Below are the code and all the weights of a small trained network. Each question names an input and a class and asks about switching units off, where a switched-off unit gives its printed mean instead of its output.

import numpy as np


def w(rows, s, z=0):
    codes = np.array(rows[::2]) - 128.0
    scale = np.full(codes.shape[1], s)
    scale[-1] = z or s
    return codes * scale


def norm(h):
    return h / np.sqrt((h * h).mean(-1, keepdims=True) + 1e-5)


def f(y):
    return np.maximum(y, 0)


def log_softmax(a):
    a = a - a.max(-1, keepdims=True)
    return a - np.log(np.exp(a).sum(-1, keepdims=True))


def net(x, mask):
    res = np.array(x, float).reshape(1, 7) / 4 @ E
    u = 0
    for l in range(2):
        y = f(norm(res) @ A[l][:, :-1].T + A[l][:, -1])
        res = res + np.where(mask[u : u + 5], y, B[l][:, -1]) @ B[l][:, :-1]
        u += 5
    return log_softmax(norm(res)[-1] @ U[:, :-1].T + U[:, -1])


A, B = {}, {}
E = w([
[229,101,203,192],'x0',
[121,93,117,224],'x1',
[78,113,140,144],'x2',
[138,61,125,88],'x3',
[60,189,163,161],'x4',
[100,131,166,126],'x5',
[154,2,151,28],'x6',
],0.0081)
A[0] = w([
[138,163,57,249,149],'L0N0',
[198,236,104,198,1],'L0N1',
[30,180,35,100,82],'L0N2',
[121,2,88,125,177],'L0N3',
[244,173,17,107,160],'L0N4',
],0.0097,0.0058)
B[0] = w([
[134,255,237,125,254],'L0N0',
[121,96,133,205,195],'L0N1',
[49,144,137,29,227],'L0N2',
[102,50,204,189,253],'L0N3',
[154,78,246,139,241],'L0N4',
],0.0089,0.0057)
A[1] = w([
[65,232,131,89,10],'L1N0',
[226,23,76,127,172],'L1N1',
[125,130,111,122,36],'L1N2',
[90,95,23,28,180],'L1N3',
[123,29,254,122,250],'L1N4',
],0.0093,0.002)
B[1] = w([
[111,126,74,95,173],'L1N0',
[33,6,117,239,166],'L1N1',
[235,94,90,133,128],'L1N2',
[182,187,134,224,154],'L1N3',
[143,117,125,45,251],'L1N4',
],0.012)
U = w([
[178,118,91,120,16],'0',
[111,3,153,125,207],'1',
[175,124,119,65,105],'2',
[143,176,169,222,184],'3',
[146,112,64,145,1],'4',
[46,190,109,97,215],'5',
[152,128,162,120,86],'6',
[167,117,46,143,17],'7',
],0.022,0.007)

Each question gives the input, the list of numbers given to net, and the class t.
The units are the neurons (one row each of A and B). Each row of codes is followed by its name. A weight is (code - 128) times the scale printed after its matrix; where a second scale follows, it is the last column's (A, B and U).
mask holds one flag per neuron, layer by layer. A switched-off neuron (its flag False) gives its mean, the last column of its row in B, instead of its output. The means were averaged over made-up inputs and are rounded, as every weight is.
A unit's drop is (log p(t) with every unit on - log p(t) with that unit switched off) / (log p(t) with every unit on - log p(t) with every unit switched off).
The circuit of an input: a set's keep is (log p(t) with only the set's units on - log p(t) with every unit switched off) / (log p(t) with every unit on - log p(t) with every unit switched off). Starting from all 10 units, units are removed one at a time, each time the one whose removal leaves the highest keep (on an exact tie, the one counted first), for as long as the keep stays at least 0.8.
circuit, biggest first: the units of the circuit, biggest drop first
top k neurons: the k neurons with the biggest drops, biggest first
top k neurons in layer l: the k neurons of layer l with the biggest drops, biggest first
input [2,2,-8,8,-5,-5,-6], class 3: top 2 neurons -> L0N0, L0N2
input [0,-4,7,6,-5,-3,-6], class 2: circuit, biggest first -> L1N1
input [-4,-5,-8,-4,-5,-6,4], class 1: circuit, biggest first -> L1N1, L0N0
input [5,-7,-2,-1,8,4,2], class 2: top 3 neurons -> L0N0, L1N1, L0N2
input [4,-5,-2,4,6,-4,-2], class 2: top 3 neurons in layer 1 -> L1N1, L1N3, L1N4
input [-6,1,4,-2,0,-5,3], class 5: circuit, biggest first -> L0N4, L1N3
input [1,6,8,-7,-2,1,1], class 3: top 2 neurons -> L0N2, L1N4
input [-8,5,4,8,-4,-3,-4], class 5: top 2 neurons -> L0N2, L1N1
input [-2,5,8,-4,-5,-5,-1], class 3: top 3 neurons -> L0N0, L0N3, L1N4
input [1,3,-6,-4,2,2,3], class 2: circuit, biggest first -> L1N1, L0N3
input [-7,2,-7,2,3,6,4], class 5: circuit, biggest first -> L0N4, L1N3
input [1,5,-3,-4,7,-6,4], class 3: top 2 neurons -> L0N2, L1N4
